Below is a small trained network, with its code and all its weights. Each question gives an input and a class and asks what happens when units are switched off, that is, made to give their printed mean instead of their output.

import numpy as np


def w(rows, s, z=0):
    codes = np.array(rows[::2]) - 128.0
    scale = np.full(codes.shape[1], s)
    scale[-1] = z or s
    return codes * scale


def f(y):
    return np.maximum(y, 0)


def log_softmax(a):
    a = a - a.max(-1, keepdims=True)
    return a - np.log(np.exp(a).sum(-1, keepdims=True))


def net(x, mask):
    res = np.array(x, float).reshape(1, 8) / 4 @ E
    y = f(res @ A[0][:, :-1].T + A[0][:, -1])
    res = res + np.where(mask, y, B[0][:, -1]) @ B[0][:, :-1]
    return log_softmax(res[-1] @ U[:, :-1].T + U[:, -1])


A, B = {}, {}
E = w([
[92,114,181],'x0',
[32,210,128],'x1',
[4,39,104],'x2',
[120,55,2],'x3',
[166,167,108],'x4',
[142,132,59],'x5',
[144,158,164],'x6',
[122,209,126],'x7',
],0.0058)
A[0] = w([
[147,66,166,60],'n1',
[42,49,254,141],'n2',
[84,85,196,123],'n3',
[142,147,201,44],'n4',
[84,105,180,91],'n5',
[52,166,59,95],'n6',
[101,170,116,178],'n7',
[155,44,61,165],'n8',
[184,21,89,81],'n9',
[26,77,5,176],'n10',
[166,119,184,74],'n11',
[211,188,197,1],'n12',
[74,78,213,120],'n13',
[144,86,155,87],'n14',
[62,104,49,188],'n15',
[189,7,78,78],'n16',
],0.0089,0.0044)
B[0] = w([
[159,94,92,143],'n1',
[72,182,253,212],'n2',
[124,175,183,169],'n3',
[154,140,124,149],'n4',
[126,133,165,153],'n5',
[111,90,149,173],'n6',
[123,58,123,169],'n7',
[111,83,163,209],'n8',
[125,30,131,184],'n9',
[66,150,46,254],'n10',
[94,178,123,144],'n11',
[158,212,93,166],'n12',
[103,168,203,178],'n13',
[143,104,107,139],'n14',
[78,113,67,216],'n15',
[122,30,151,195],'n16',
],0.021,0.008)
U = w([
[106,127,175,115],'0',
[184,77,45,11],'1',
[41,131,138,53],'2',
[250,207,35,172],'3',
[119,47,128,246],'4',
[2,144,62,129],'5',
],0.0094,0.011)

Each question gives the input, the list of numbers given to net, and the class t.
The units are the neurons (one row each of A and B). Each row of codes is followed by its name. A weight is (code - 128) times the scale printed after its matrix; where a second scale follows, it is the last column's (A, B and U).
mask holds one flag per neuron, in row order. A switched-off neuron (its flag False) gives its mean, the last column of its row in B, instead of its output. The means were averaged over made-up inputs and are rounded, as every weight is.
A unit's drop is (log p(t) with every unit on - log p(t) with that unit switched off) / (log p(t) with every unit on - log p(t) with every unit switched off).
The circuit of an input: a set's keep is (log p(t) with only the set's units on - log p(t) with every unit switched off) / (log p(t) with every unit on - log p(t) with every unit switched off). Starting from the 12 units with the biggest drops (on a tie, the unit counted first), units are removed one at a time, each time the one whose removal leaves the highest keep (on an exact tie, the one counted first), for as long as the keep stays at least 0.8.
units of the circuit, in order: the units of the circuit, biggest drop first
k most important neurons: the k neurons with the biggest drops, biggest first
drop of u: that unit's drop, to one decimal
input [-1,0,0,-7,-2,0,5,3], class 0: units of the circuit, in order : [n10, n15]
input [0,4,4,-3,-4,-5,-8,-2], class 2: units of the circuit, in order : [n2]
input [8,-8,-3,-5,0,-8,5,3], class 0: units of the circuit, in order : [n2, n10]
input [-1,7,-4,-5,-4,5,-8,8], class 4: units of the circuit, in order : [n10, n2]
input [-7,-4,6,-4,6,-4,1,-2], class 0: 3 most important neurons : [n10, n15, n7]
input [-8,-7,1,8,6,5,-3,7], class 4: 3 most important neurons : [n16, n9, n8]
input [3,-2,-2,-7,1,-5,7,-8], class 0: drop of n10 : 0.1
input [-7,-7,-7,-8,-5,-8,6,5], class 3: drop of n16 : 0.0
input [2,3,0,0,4,-4,-2,-3], class 0: drop of n10 : 0.8
input [-5,8,-3,-3,2,3,-2,4], class 4: 2 most important neurons : [n10, n7]
